Below is a small trained network, with its code and all its weights. Each question gives an input and a target symbol and asks what happens when units are switched off, that is, made to give their printed mean instead of their output.

import numpy as np


def w(rows, s, z=0):
    codes = np.array(rows[::2]) - 128.0
    scale = np.full(codes.shape[1], s)
    scale[-1] = z or s
    return codes * scale


def f(y):
    return y / 2 * (1 + np.tanh(0.7978845608 * (y + 0.044715 * y**3)))


def softmax(a):
    e = np.exp(a - a.max(-1, keepdims=True))
    return e / e.sum(-1, keepdims=True)


def log_softmax(a):
    a = a - a.max(-1, keepdims=True)
    return a - np.log(np.exp(a).sum(-1, keepdims=True))


def net(x, mask):
    ids = ['αδεζθξστφψ'.index(c) for c in x.split()]
    T = len(ids)
    res = E[ids] + P[:T]
    u = 0
    for l in range(3):
        q, k, v = (res @ M[l].T for M in (Q, K, V))
        z = softmax(np.where(np.tri(T) > 0, q @ k.T / 3**0.5, -1e9)) @ v
        res = res + np.where(mask[u], z, O[l][:, -1]) @ O[l][:, :-1]
        u += 1
        y = f(res @ A[l][:, :-1].T + A[l][:, -1])
        res = res + np.where(mask[u : u + 4], y, B[l][:, -1]) @ B[l][:, :-1]
        u += 4
    return log_softmax(res[-1] @ U[:, :-1].T + U[:, -1])


Q, K, V, O, A, B = {}, {}, {}, {}, {}, {}
E = w([
[125,130,52,144,54,138,125,138],'α',
[72,104,142,131,121,191,96,148],'δ',
[85,103,77,133,135,149,182,149],'ε',
[194,135,16,104,168,130,167,119],'ζ',
[131,112,131,108,130,177,32,135],'θ',
[135,86,36,93,138,89,88,147],'ξ',
[143,113,80,106,206,168,165,136],'σ',
[167,157,85,134,120,189,138,117],'τ',
[160,41,76,255,149,165,98,97],'φ',
[90,122,120,143,62,175,81,139],'ψ',
],0.017)
P = w([
[141,2,133,50,63,170,196,84],'0',
[200,124,198,106,155,47,149,185],'1',
[121,250,207,208,172,110,136,209],'2',
[196,193,199,165,216,23,94,242],'3',
[63,192,132,172,138,166,109,132],'4',
[159,76,190,45,83,103,223,93],'5',
[64,132,99,93,99,178,117,83],'6',
[207,90,216,72,136,38,168,203],'7',
[92,138,49,192,197,155,41,163],'8',
[194,66,203,159,127,40,160,241],'9',
[131,175,110,111,109,180,77,131],'10',
[177,75,198,106,85,65,172,162],'11',
],0.0096)
Q[0] = w([
[147,88,110,113,119,197,135,169],'0.h1',
[107,156,176,133,144,89,145,82],'0.h1',
[138,112,89,7,67,199,143,205],'0.h1',
],0.014)
K[0] = w([
[147,95,124,181,127,126,131,94],'0.h1',
[138,172,157,50,121,108,138,152],'0.h1',
[175,90,163,250,159,80,109,109],'0.h1',
],0.014)
V[0] = w([
[50,116,51,151,176,146,88,66],'0.h1',
[81,94,101,154,185,156,102,138],'0.h1',
[209,20,154,251,100,120,156,2],'0.h1',
],0.0036)
O[0] = w([
[93,193,107,217,143,181,35,144,164],'0.h1',
[164,138,125,183,148,74,102,122,185],'0.h1',
[173,76,89,247,230,126,66,255,255],'0.h1',
],0.0054,0.0036)
A[0] = w([
[122,159,210,172,124,34,154,33,254],'0.n1',
[76,99,59,138,109,107,152,228,58],'0.n2',
[156,157,46,97,142,175,47,151,61],'0.n3',
[188,92,245,2,78,76,183,152,108],'0.n4',
],0.0047,0.0053)
B[0] = w([
[164,73,93,81,174,144,70,255,211],'0.n1',
[150,159,177,183,157,174,124,77,217],'0.n2',
[123,146,198,177,126,92,171,91,254],'0.n3',
[179,125,194,85,117,96,170,199,192],'0.n4',
],0.0092,0.001)
Q[1] = w([
[182,98,180,207,156,110,124,158],'1.h1',
[93,164,60,237,192,161,61,112],'1.h1',
[204,57,135,244,140,113,126,250],'1.h1',
],0.014)
K[1] = w([
[116,48,101,111,135,209,108,87],'1.h1',
[193,6,170,72,71,147,178,113],'1.h1',
[113,76,73,109,109,178,122,16],'1.h1',
],0.021)
V[1] = w([
[92,139,37,180,10,53,174,176],'1.h1',
[183,161,66,115,168,90,189,76],'1.h1',
[240,172,136,131,46,172,56,104],'1.h1',
],0.012)
O[1] = w([
[53,105,121,62,255,152,137,69,250],'1.h1',
[234,113,200,100,176,132,126,95,40],'1.h1',
[109,139,193,166,122,28,179,97,215],'1.h1',
],0.017,0.0017)
A[1] = w([
[76,125,158,84,95,142,91,117,135],'1.n1',
[142,99,32,120,119,190,80,190,2],'1.n2',
[186,199,87,162,180,119,215,147,181],'1.n3',
[154,86,90,154,121,165,253,126,164],'1.n4',
],0.0071,0.0058)
B[1] = w([
[205,203,51,101,194,95,202,143,155],'1.n1',
[253,156,161,170,199,42,252,132,253],'1.n2',
[64,93,185,123,55,152,75,137,222],'1.n3',
[102,190,178,178,122,149,37,158,193],'1.n4',
],0.0074,0.007)
Q[2] = w([
[140,103,153,115,106,118,254,130],'2.h1',
[133,92,127,166,142,116,123,180],'2.h1',
[115,143,177,129,174,78,153,188],'2.h1',
],0.0092)
K[2] = w([
[119,255,178,153,169,142,127,165],'2.h1',
[124,43,106,140,111,163,148,113],'2.h1',
[136,157,119,145,89,162,170,34],'2.h1',
],0.0081)
V[2] = w([
[78,250,227,29,92,224,228,199],'2.h1',
[109,155,184,207,110,254,234,71],'2.h1',
[196,149,95,38,89,31,196,74],'2.h1',
],0.0064)
O[2] = w([
[167,74,52,254,152,86,8,59,2],'2.h1',
[158,237,94,229,156,98,95,95,191],'2.h1',
[74,56,97,143,67,156,140,98,53],'2.h1',
],0.0086,0.0047)
A[2] = w([
[185,100,239,57,142,124,91,49,2],'2.n1',
[125,188,169,182,87,80,139,60,165],'2.n2',
[92,132,185,104,219,117,158,73,48],'2.n3',
[254,119,152,149,148,184,192,149,74],'2.n4',
],0.0071,0.0086)
B[2] = w([
[81,127,122,247,142,181,150,133,188],'2.n1',
[151,56,145,76,177,88,135,143,181],'2.n2',
[177,136,91,97,2,122,153,101,201],'2.n3',
[75,166,129,90,114,122,99,102,251],'2.n4',
],0.015,0.014)
U = w([
[126,148,171,147,117,86,142,68,33],'α',
[186,145,112,200,143,134,131,164,153],'δ',
[152,156,133,131,211,133,95,103,155],'ε',
[121,142,191,198,128,135,105,101,117],'ζ',
[99,98,190,155,70,103,66,153,66],'θ',
[128,56,148,107,145,203,81,177,253],'ξ',
[127,155,173,142,99,123,2,130,163],'σ',
[152,114,224,158,184,78,117,82,206],'τ',
[115,170,210,145,139,109,154,125,3],'φ',
[19,139,160,146,155,82,62,108,127],'ψ',
],0.0048,0.0029)

Each question gives the input, a string of symbols that net reads in full, and the target symbol t.
The units are the heads (3 rows each of Q, K, V and O) and the neurons (one row each of A and B). Each row of codes is followed by its name. A weight is (code - 128) times the scale printed after its matrix; where a second scale follows, it is the last column's (O, A, B and U).
mask holds one flag per unit, layer by layer, with each layer's heads first. A switched-off unit (its flag False) gives its mean, the last column of its rows in O or B, instead of its output. The means were averaged over made-up inputs and are rounded, as every weight is.
A unit's drop is (log p(t) with every unit on - log p(t) with that unit switched off) / (log p(t) with every unit on - log p(t) with every unit switched off).
The circuit of an input: a set's keep is (log p(t) with only the set's units on - log p(t) with every unit switched off) / (log p(t) with every unit on - log p(t) with every unit switched off). Starting from the 12 units with the biggest drops (on a tie, the unit counted first), units are removed one at a time, each time the one whose removal leaves the highest keep (on an exact tie, the one counted first), for as long as the keep stays at least 0.8.
circuit, biggest first: the units of the circuit, biggest drop first
most important unit: the unit with the biggest drop
top k neurons: the k neurons with the biggest drops, biggest first
k most important neurons of layer l: the k neurons of layer l with the biggest drops, biggest first
input ε ψ τ α θ σ δ θ ψ, target σ: most important unit : 0.h1
input θ α δ θ ψ σ θ τ, target ψ: circuit, biggest first : 0.h1, 1.h1, 0.n1
input σ σ ψ ξ ψ ψ σ ε, target ψ: top 2 neurons : 1.n2, 2.n3
input ζ φ ε, target ζ: 2 most important neurons of layer 2 : 2.n1, 2.n2
input ξ θ ε σ φ φ φ ψ τ δ, target ξ: top 2 neurons : 1.n2, 0.n1
input φ φ ψ δ ξ, target φ: circuit, biggest first : 2.h1, 0.h1
input σ ξ ζ, target σ: top 2 neurons : 2.n4, 1.n2
input θ ψ τ δ τ α ψ θ τ, target α: top 2 neurons : 2.n3, 0.n4
input α α ζ ζ ψ φ ε ψ ζ δ θ, target α: top 2 neurons : 2.n3, 0.n1
input τ σ ε ψ τ θ ζ ξ θ τ ζ δ, target θ: circuit, biggest first : 0.h1, 1.h1
input θ δ φ, target θ: circuit, biggest first : 1.h1, 1.n2
input ψ ψ τ α ξ ψ, target τ: circuit, biggest first : 0.h1, 1.h1, 2.n2
input ζ τ ψ α ξ σ ε, target α: circuit, biggest first : 0.h1, 1.h1, 2.n3
input δ σ σ φ σ σ τ, target δ: circuit, biggest first : 1.h1, 1.n2
input α ξ ε φ τ θ ψ δ ξ σ α τ, target α: circuit, biggest first : 1.h1, 2.n3, 0.h1
input σ ψ δ ψ, target σ: circuit, biggest first : 1.h1, 2.n4
input τ ζ ζ σ ζ α τ φ σ, target τ: circuit, biggest first : 1.h1, 2.n2
input σ φ ψ θ τ ψ δ, target σ: circuit, biggest first : 0.h1, 1.h1, 2.n4
input ψ ψ τ ζ ε ε ψ τ α ξ, target ψ: circuit, biggest first : 1.h1
input ξ φ ψ δ δ ξ δ α ψ, target ξ: most important unit : 2.h1
input σ ψ ψ τ θ φ ψ ζ θ ε, target σ: top 2 neurons : 2.n4, 0.n1
input α α ζ δ δ ψ α α φ δ ψ θ, target α: circuit, biggest first : 1.h1, 2.n3, 0.h1
input σ ε δ α, target σ: 2 most important neurons of layer 2 : 2.n4, 2.n1
input ε ψ φ φ φ σ δ ξ ε θ σ ξ, target ε: circuit, biggest first : 1.n2, 0.h1, 1.h1
input ε θ ζ σ θ θ δ φ ψ ψ τ, target ε: top 2 neurons : 1.n2, 2.n4
input τ ζ ζ τ ε, target ζ: top 2 neurons : 2.n1, 0.n4
input δ τ θ ε, target δ: most important unit : 1.h1
